[[100 113 138 123 117]
 [132 128 137 121 133]
 [142 132 125 130 130]] | 128

[[117 132 129 120 131]
 [153 104 147 143 129]] | 104

[[127 147 135 122 100]
 [129 146 117 111 103]
 [114 138 133 142 101]] | 146

[[114 127 133 122 104]
 [121 130 133 123 104]
 [144 134 138 136 104]] | 130

[[151 115 129 140 124 144 136]
 [129 122 119 127 133 119 119]
 [132 114 116 128 134 119 102]] | 122

[[146 149 106 109 151]
 [139 146 146 141 149]] | 146
---
[[131 126 129 123 132 128 133 125 126 100 154 127]
 [126 120 123 133 135 124 121 122 122 127 132 114]
 [130 127 127 128 133 143 122 120 128 119 111 124]
 [127 137 127 127 120 142 121 127 129 120 119 114]
 [129 130 127 129 112 134 142 124 131 157 125 121]
 [133 122 126 117 122 119 141 130 124 145 119 130]
 [119 122 130 131 132 129 126 117 125 122 110 139]
 [124 124 130 121 142 127 128 137 123 122 138 133]
 [132 131 128 125 135 129 111 124 125 136 120 135]] Answer: 131

[[112 112 107 117 120 115 125]
 [105 103 107 113 123 125 130]
 [142 149 151 148 142 144 146]
 [124 130 130 131 127 121 117]
 [129 124 125 128 124 124 128]
 [140 148 141 146 149 148 140]
 [116 114 114 120 120 122 121]
 [126 123 127 125 120 124 125]
 [134 142 133 133 129 132 122]
 [131 123 119 123 124 126 119]] Answer: 112

[[114 137 128 135 124 135 112]
 [106 122 142 111 131 111 134]
 [128 128 128 128 128 128 128]
 [148 136 122 123 120 123 102]
 [127 127 128 128 127 128 128]] Answer: 114

[[136 120 137 122 146 127 126 128]
 [136 129 136 122 150 132 131 128]
 [136 119 137 122 139 127 138 133]
 [133 119 137 120 139 127 139 134]
 [136 115 137 118 130 122 138 128]
 [143 109 137 122 139 137 147 118]
 [137 127 133 123 147 117 134 128]] Answer: 136

[[135 150 128 110 121 124]
 [124 109 121 124 137 151]
 [135 149 130 109 121 123]
 [118 123 131 147 143 112]
 [145 112 115 121 129 144]
 [117 113 121 126 141 149]
 [134 149 132 109 120 123]
 [150 122 111 120 126 138]] Answer: 135

[[147 122 128 102 106 122 131]
 [103 138 121 130 101 106 106]
 [122 125 115 128 132 119 146]
 [122 152 148 112 149 151 145]
 [145 112 113 146 132 154 146]
 [114 116 136 131 114 135 119]
 [110 113 142 152 142 140 133]
 [110 147 135 116 122 119 117]
 [138 153 137 153 117 145 104]
 [143 156 156 109 156 155 152]] Answer: 147

[[134 109 128 116 134 142 126 113]
 [131 113 124 111 137 138 136 113]
 [146 137 134 131 138 127 146 140]
 [121 149 139 142 120 118 135 147]
 [136 111 120 109 143 144 128 116]
 [141 109 125 118 140 139 122 119]
 [132 124 114 114 134 133 108 117]
 [120 145 131 140 118 117 126 142]
 [142 106 143 116 135 143 131 120]] Answer: 134
---
[119, 122, 126, 107, 124, 114] ans = 124

[[102, 147, 133, 135, 142],
 [141, 112, 118, 122, 129],
 [125, 143, 129, 101, 140]] ans = 101

[[129, 100, 101, 133, 130],
 [118, 129, 155, 132, 129],
 [152, 153, 130, 107, 116]] ans = 107

[100, 143, 134, 121, 125, 139] ans = 125

[103, 100, 123, 136, 133, 124, 135] ans = 124

[107, 157, 131, 152, 153, 133, 147] ans = 133

[125, 133, 157, 126, 127] ans = 126

[[129, 121, 132, 129, 125, 123],
 [128, 126, 129, 128, 125, 126],
 [125, 130, 119, 151, 121, 133]] ans = 121

[137, 131, 130, 135, 105, 121] ans = 105
---
[124 130 158 141 150 128 152] out 141, 158

[151 130 137 118 104] out 137, 151

[142 141 116 100 110] out 116, 142

[126 113 135 127 136 131 102] out 127, 136

[134 125 138 131 151] out 138, 151

[[117 144 131 122 125 136 122]
 [124 137 120 118 131 136 100]
 [125 131 135 131 124 127 143]] out 118, 144

[121 101 119 114 135] out 119, 135

[114 157 122 135 134] out 122, 157

[[139 128 127 141 129]
 [149 130 131 144 127]
 [138 128 127 134 127]] out 131, 149

[136 104 122 157 134] out 122, 157
---
[125 154 118 142 121] -> 125
[116 130 151 119] -> 116
[111 108 144 154] -> 111
[130 120 105 126 137 118 150] -> 130
[143 144 146 149 140] -> 143
[129 127 128 128 154 125] -> 129
[142 124 129 132 151 140 119] -> 142
[146 123 145 127 110 120  98] -> 146
---
array([128, 121, 102, 119, 120, 157, 103]): 121
array([139, 100, 135, 150, 121, 128]): 100
array([147, 154, 127, 136]): 154
array([135, 129, 151, 124, 137]): 129
array([134, 112, 153, 129, 145]): 112
array([136, 128, 123, 126, 133, 128, 150]): 128
array([121, 129, 122, 106]): 129
---
[[100 125 118 126 117 117]
 [102 125 116 127 114 120]] ans = 116

[133 140 123 143 122 158] ans = 123

[129 138 120 107  99 129] ans = 120

[152 148 111 136 130 126] ans = 111

[112 119 117 118 105 143] ans = 117

[125 120 133 131 142 154] ans = 133

[134 137 153 129 147 129] ans = 153

[[133 114 138 132 126 132]
 [120 127 127 117 136 132]
 [124 118 127 101 137 133]] ans = 127

[114 102 148 128 156 125] ans = 148

[[129 151 113 151 130 129]
 [129 151 113 150 130 129]
 [143 155 113 132 129 129]] ans = 113
---
[[129 143 145 129]
 [134 150 133 129]] Out: 145

[[ 98 100 125 150 157]
 [101 102 126 147 153]] Out: 125

[[132 129 129 125 123]
 [110 141 101 118 125]] Out: 129

[[116 144 123 152 129 120 135]
 [132 133 126 128 127 124 127]] Out: 123

[[125 113 137 119 117]
 [140 152 123 132 147]] Out: 137

[[127 130 130 131 130 129]
 [125 114 153 132 129 104]] Out: 130

[[143 129 126 138 134 149 120]
 [119 141 120 133 123 122 139]] Out: 126

[[127 117 122 128 105 140 126]
 [128 138 125 128 132 110 125]] Out: 122
